Each row has a class, written after it.
[ 194  253 -346    7  -54   95  105  194 -214 -140 -189 -533  -35   -2
  272  244  277  538 -206   43  186 -192  -27  215  219    5  320  214
  171 -109 -303  -69  188] : j928
[ -18  390 -388  -93  -23  106   63  124 -314 -183 -290 -333 -263   82
  129  139  216  393 -221   49   22 -306  -48  294  310   59  286  203
  147 -112 -292 -259   56] : j569
[ -26  513  -27  306  249  173  770  -31   18 -378 -170 -334   19  -62
 -285  296   82  242  291  121  183 -127  100  122  104  407 -307  -36
   41  -56  299  -42  193] : j210
[  42  485  -56  239  297  151  389 -246   63 -217 -162   14    5    9
 -183  231  198  -24  483  -21  136 -284 -188  -88  304 -116  -10  -98
 -170   46  207 -112   22] : j982
[  10  553  -94  121  366   25  832    2   61 -283 -132 -103  -21 -208
 -340  440  567  127  333  172   76 -152  -70    7  144  202 -315  -90
  -40  231  189   67  269] : j272
[  74  747 -134  567   31  309  758   53 -141 -696 -261 -348 -149 -149
 -272  473  165  197  252  200  199 -262   33 -294   35   38 -339 -214
 -247   67  106   93   31] : j982
[ 169 -175  108 -164  161 -196   19  -46  -20  -15 -423 -137  119   18
  -61  -35   33  163 -131  -85   61  212 -119  267   93  -12  -99   25
   75 -153    3 -229  118] : j750
[ -95  751 -184  318  393  209  686   -1 -194 -693  -98 -414  -40 -180
 -437  329  171   77  252   13  187 -184 -270  -19  259  156  -97  -59
  -73    2  158 -232  297] : j569
[  84  169 -181  -74  269 -175  579   69   73 -410  -62 -261  116 -135
  116  306    9  361 -115 -105  439 -234 -246  243 -186  240 -332 -120
 -112   35  217  -59  169] : j195
[ -20  -93  205  -47    2  104  276 -337  244 -214 -181 -194  241  -64
  -28   67 -120 -165   18   19  -40  466 -259  403 -207   -3 -261  -51
 -182 -420 -122 -203   18] : j760
[  96  395 -415  -24  -34  254  -32  100 -272  -71 -181 -418 -258   74
  301  139  315  502  -97  159   71 -317  116  307  228  171  242  323
   97 -117 -273 -231  106] : j760
[  74 -264  250  -42 -123  -68   31 -208  323  108 -170  134  307  142
   30  -80   92  272  -20 -155  105  276 -232  384 -110 -125   76    4
 -181 -166  -63 -169  -94] : j605
[  29  102  226  380  217  175  478  -36  352 -465  148 -242  279 -222
  160   62  -77  159  220   85  320 -321  253  103 -329  142 -316  122
 -100 -235  383  127  218] : j210
[ 106  468 -378  124  -72  255  -81   74 -266 -226 -189 -441 -112   62
  235  140  251  537 -109  129   48 -207  -60  229  319  101  346  310
  183  -64 -309 -310  163] : j210
[ 186  482 -472   38 -140  129  -83  132 -419 -203 -299 -569 -275   79
  217  202  314  488 -170  131   58 -310 -117  165  350  139  211  199
  163  -58 -181 -268  116] : j736
[ -81  606 -191  139  234  282  599  -19 -324 -371  -52   33 -319 -226
 -194  106   19   55  440  160   78 -314  141 -154 -140  421 -296  -23
 -230  151  198  -71    2] : j982
[ 118  491 -525  -29   78  184   44  180 -520 -182 -432 -320 -297   75
   65  276  315  578  -83  166   -8 -341  -56  200  374  269  297  217
  263  -66 -188 -310   53] : j210
[ 118 -117   86   81  -57 -189  163 -142  140 -171 -206  -92  277   61
 -101 -112   69   12 -121   44   32  412   66  217  -99  -16 -289  175
   29 -320  -33 -218  180] : j750
[ 285  288 -240  365  152  124  514  186  213 -426  -80 -595    9 -309
  -40  194  -56  321   43   95  505  419 -300  173  -44  164 -164   93
 -218   19   29   12  151] : j820
[  61 -258  120  -42   79  -49  160 -260   90  135 -124   39  136   41
  -32 -113  110 -128   16   35  -14  107 -162  229  -84  100 -140  119
 -155  -18   33  -28   42] : j605
[ -54   19   30 -163   73   32  -72 -279  -52  -91 -268  -34   24  -58
   46 -116   23   91  -54 -128   73  120 -404  343    9  119   34   -1
 -194   16 -278 -270    1] : j569
[ 227  -83   50   11  -48 -185  -80 -208  263 -179 -337 -136  435  -99
   33  103  -33   92  -97 -150  168  506 -487  308 -104  -83 -141 -106
  135 -173  -23 -331   51] : j569
[ -34  454 -155  390   30  127  471  -84 -404 -713 -117 -276  -72 -242
  -89  398    8   19  140  169  258 -118 -229 -225   32  202 -455 -416
 -273  133  111  219   14] : j736
[  33  -44   79    3  -31 -110   76 -270   34  -55 -410 -123  288   44
  -62 -135  146  155   -8  -69   82  244 -281  272  -95   30 -204  -12
  -89  -21 -102 -313   24] : j605
[-191  258  165  373  475  453  176 -129  270 -482  245   81  293 -300
   -3  -76   67   51  456  275  -71  -48  219   39  -35  337 -301  436
 -120   21  204 -316  224] : j736
[  10  391 -397   63  -91  260 -191   64 -416 -125 -274 -416 -269   45
  277   12  215  548 -150  126   82 -399   21  187  262  158  310  292
   72   80 -426 -168   96] : j569
[  70 -176  185   10   40  -20  240 -110   31 -100 -263   82  156  -10
 -125  -82   73   63  -59  -70   21  176 -266  137  -35   32  -67   53
 -153  162  -28 -197   13] : j605
[  98  -68   12   -8   -9  -86  132 -177  -40   63 -353   64  -43    8
 -238  -46  130 -135   72   24    2  314 -253  153   36  154 -195  -22
  -24   99   67 -138  -59] : j736
[ 141  504 -224  410  122  -68  711  -18 -141 -572  -46 -368    0 -207
 -120  333  208  213   59   83  427 -145   -6   79   77  374 -541  -21
  -86   45  177  108  246] : j736
[ 161  414 -360  184  -73  258 -173   66 -515 -163 -223 -296 -210   -8
  214  143  309  484  -40  178   80 -320  -37   69  285  192  276  208
  170  132 -164 -205  147] : j457
[ 146  -63  225  187 -137  -43  558 -125  402 -177   56 -255  308   35
 -191   29   13  -52 -148  -14  -10  500 -225  218 -122  -25 -234  171
 -179  -83   76 -252  253] : j750
[ 248  546 -463  117 -165  125  -59   97 -352 -124 -253 -372 -196   56
  131  165  382  480  -63  131   27 -234  -80  161  333   85  339  274
  184 -112 -185 -299  116] : j272
[  44  -21   43   20  113  109  175 -210  -64 -142 -230   68  130   35
   -2 -108    5  -57   80   38  -20  323  -89  287  -37  114 -112  225
  -12   -4   -1 -493   52] : j195
[-135  327  -79  153  261  -71  524  -98  166 -271  230 -128  228  -87
   64  238  217  142  217  -37  221 -476   67  175  120  -91 -178   30
 -221 -295  137  116  153] : j195
[  80   98 -109   61  -62 -182  205 -157  -27 -248 -308   28  204  -54
 -102  -25   32  139 -119  -13  168  430 -332  386  -22  143 -306   73
  118   82  -20 -454   56] : j928
[ 103  403 -371  -33  -43  241  -76  115 -335   14 -236 -252 -328   97
  189  118  288  479  -23  137   18 -339   96  162  271   86  419  191
   96  -86 -235 -151   34] : j457
[ 122  558 -422   55  -30  237   12  141 -277 -227 -276 -548  -74   14
  198  192  394  566  -74  181   -9 -341   48  120  314  139  351  236
  191 -195 -178 -301  225] : j750
[ -94  318  -52  281  383   26  435   77  151  -97   57   -4  259  -91
  -48  114  268  324  380  111  218 -200  435   34  191  219 -124  110
   28    2  342  -24  142] : j982
[  16  468 -335  104   52  348  -95  174 -325 -211 -196 -451 -128   54
  222   91  275  575  -29  244  -42 -268  274  240  157  175  159  368
  174 -206 -185 -387   95] : j605
[ 105  475 -663  -75   90  145  114  178 -375 -128 -289 -460 -249  -49
   64  268  357  440 -117  206   19 -226 -160  193  151  210  203  194
  128    0 -253 -229   88] : j736
[  75  337 -364   10   67  219 -104  151 -404 -116 -333 -424 -248   68
  183  156  406  488  -11  156   65 -354  124  116  330   73  338  225
  207 -118 -296  -79  122] : j820
[  66  470  -81  140  -70 -145  532   55    2 -370   75 -618  457 -146
  211  283  322  639   -9   -8  273 -143  -34  206  -73  436 -372  -55
   -2  -76  325 -291  358] : j928
[  31 -137   25  -51  207 -168  182 -157    9   58 -371   51   25    5
 -409   19  260  -91  -59  -54   17  418 -429  369   -3   87 -221   41
 -176  -16  -14 -290  -43] : j569
[  80  583 -508   54  -73  117   16  122 -359 -301 -230 -472 -146  103
  138  220  435  585 -180  171   32 -295 -130  199  336  147  289  231
  201 -112 -219 -369  225] : j98
[ 184 -318  309 -165 -191 -207 -251 -273  186   -4 -259 -150  375    8
   85  -90 -108    5 -124 -250  104  580 -563  207  -10   93  -47 -266
 -117 -234   17 -184  -42] : j605
[ -17  806 -283   58  366  339  362  -49 -373 -682 -337 -320 -170 -245
  -99  668  193  291  266  194   42 -215 -236   -2    1  293 -372 -335
   -9  -41   39 -256   43] : j982
[  32 -253   13  -70  269  -75   73 -231 -123  -84 -229  109  -52  -36
 -161  -14  -61 -224  -35   43  120  535 -297  457  136  102 -299  145
  110   76  -97 -175  102] : j760
[ 171  419 -372   14  -20  147   -9  105 -345 -174 -207 -422 -105   -8
  259  238  362  530 -132   94   67 -302  -31  271  421   79  359  266
  282 -132 -225 -222  249] : j750
[ 245  647 -567  201 -101  103   47  126 -329 -232 -266 -505 -145   65
   90  238  386  514 -112  169  112 -226  -65  144  325   10  322  186
  192 -160 -188 -283  180] : j98
[ -33  -59   60  -93  119 -200 -107 -311  138   58 -187  -93  244  105
  -68 -221   80   28 -111 -114   38  432 -229  407   68  192 -222  147
  -42 -105 -160 -459  107] : j98
[ -20 -332  126 -174   16 -212   51 -174  209  203 -247 -205  398   88
   43 -268  134  187 -138 -129   98  411 -234  322  -96  148  -60  109
 -155   61 -141 -282  143] : j195
[-252  352 -212  136  560  154  552   11 -323 -458  -67  263 -128 -128
 -271  294  256  131   89  141  213 -186  -23  104  219  339  -48 -100
   23  385   31  -33  125] : j98
[  29  -64  174   33  260   85   67 -202   64 -149 -413 -115  188 -102
  -33  -76  -39   89   82   -4   34  262 -218  281  -53   87 -244   99
  -28   77  -77 -362   48] : j210
[ 169  -46  188   58    9  -67  163 -173  189 -201 -243  -59  132   17
 -224   94   59 -201  -77  -27  -50  338 -296  212  -22   34 -272    7
    2 -284  236 -326   44] : j750
[  28  -62   99  135 -116   79  328   -6   -2 -318 -304 -115   17   23
 -194   42 -239  -23 -113 -110   52  191 -442  143 -123 -152  -22  -70
  -94  -32   84 -316 -158] : j820
[ 195  309 -401  100  -91   91   41  218 -324 -134 -328 -545 -178   81
  129  197  385  529 -185  144  151  -89  -69  120  318  108  258  246
  194   64 -211 -163  200] : j982
[  83  577 -254  275   30  -44  655  -74   37 -626 -177 -350  -68  -47
   60  377  375  197   90  136  376 -541  -61 -250  242    0 -242 -181
 -170   24  -16  400  273] : j457
[-218  551 -279  168  554  107  825    2 -178 -527 -207  -29   64 -182
 -289  325  284  200  399  103  126 -260  -36   51  544  198 -111  131
   24  -44   41  -95  181] : j750
[-287  631 -311    7  353    4  504 -221 -231 -452  -85  -13   42  -71
  -91  365  316  410  161  -88  279 -315 -253  426  181  290 -230  -86
   56   80 -165 -237  132] : j210
[ 113  314 -371   34  -40  260  104  165 -437 -113 -248 -322 -323   68
  183  244  272  457  -54  170   35 -281   16  204  358   35  248  288
  174   92 -255 -153  100] : j760
[  79 -129   92   -1  107   47  197 -187  171   59 -327  232   12   62
 -309  -74  -11 -135  119   81 -123  364 -214  193  -48  -41  -75   36
 -148   39   78 -251 -121] : j736
[  -6   84  138  -65   -6 -104   96 -245  180  -51 -152 -148  110  -76
 -111 -185  -27  -86  -47    5 -107  288 -183  429    5  176 -318  102
  -72 -184   64 -384   77] : j736
[  89  481 -498   56 -122  179   24  157 -428 -207 -277 -521 -255   82
   96  192  409  496 -115  149   79 -192 -107  125  262   76  326  176
  164  -26 -324 -192  152] : j820
[ 214  139  -78  102  124  272  142 -149  -23 -205 -314   52   43   16
 -167   68   81   -5  132  211 -199  274 -242  183 -200  310 -163  303
   95  -74  265 -720   37] : j457
[ -40 -169  145   97  -99   76  118 -164  -63    8 -121  -85  122  -81
 -137 -122 -136  -60   53   57  -39  314 -247  109 -382  235 -281  -79
 -203   83  125 -167  -83] : j820
[  79  473 -517  -79    0  194  -38  150 -308 -245 -214 -458 -324   67
  186  176  314  432 -262  151    8 -372 -204  187  191   77  350  231
   75  -69 -297 -303  129] : j98
[ 120  368 -325   89 -127  194   64  227 -448 -207 -351 -436 -182   38
  154  215  315  588 -121   82   65 -327  -45   75  384  124  386  156
  232   45 -211 -163  103] : j820
[  60  281 -411  -47  -26  124   12  112 -208 -133 -279 -464  -49   56
  275  210  283  568 -148  161   87 -237  -25  252  178   31  206  214
  163  -86 -341 -114  167] : j195
[ 164 -159  -20 -152  183  -36   46 -250  250  133 -305  208  -24    2
  -77  -96  -53  -90   19  -65  147  361 -325  472  -89   25 -126  155
  120  118  -91 -224  -49] : j605
[  14  411 -418  -20    2  152  112  179 -198 -151 -153 -369 -130   85
  113  140  308  475 -155  154    5 -213   -2  248  295  127  252  318
  265   17 -214 -270  180] : j605
[ 251  521 -281  214  198  150  304 -163    5 -127  -59  -23 -160    7
   22  157   38  242  356  124  224  -15  121   61   24  230 -398  239
   96  364  -35 -161  172] : j210
[  51  512 -129  279  297   10  899   32  280 -355 -264 -383  328 -156
 -265  309  386  587  281    3  320 -143 -140   54   99   92 -119   12
 -174  115   58  -71  298] : j982
[  -7  -61  244  112   97   18   96 -219  187 -191 -101  -52  154   17
 -129  -87   64  -66  -66   33  -17  382 -121  322  -29  -18 -217  133
 -133 -119  -96 -252  125] : j210
[ 121 -190  132  136   49   77  -28 -217  102  -16 -345  246  165   -2
 -173 -134   41  -52  162   41  -42  393 -187  241 -156  160 -195  216
   48  -62  138 -431 -120] : j820
[ -81  702 -211  142  227  263  205 -163  130 -558  149 -362  334 -152
  292  305  200  572  229   69  179 -262  -84   91  -79  434 -224   24
  -48   -4  -26 -348  291] : j210
[ -65  331   70  -29   57   35  195  -71  178 -292  -84  -79  -36 -128
   97   28  -81  180  124 -114  105 -297 -267  -21  -46   83 -260 -172
 -343  118  100 -149 -105] : j210
[  75  -86   85  -10   74  -53  160 -169  121 -102 -296    5  184    1
  -39  -30  102  158  -51   51  -40  363 -356  270  260   58 -168  207
 -201   93 -152 -327   43] : j928
[ 216  199  -28  -49   83  -40   12 -203  229   99 -291  -20    3  104
 -187   54  127   92   34   14  -79  348 -323  382  351  -46   20  104
  116   12  -37 -403   84] : j820
[  18 -229  114 -152   69 -142  289 -255  168  -23 -262  -73  227  -35
 -197  -32   77 -153  -54  -43  -22  361 -516  350 -132  210 -131   12
    8  -94   81 -205  119] : j210
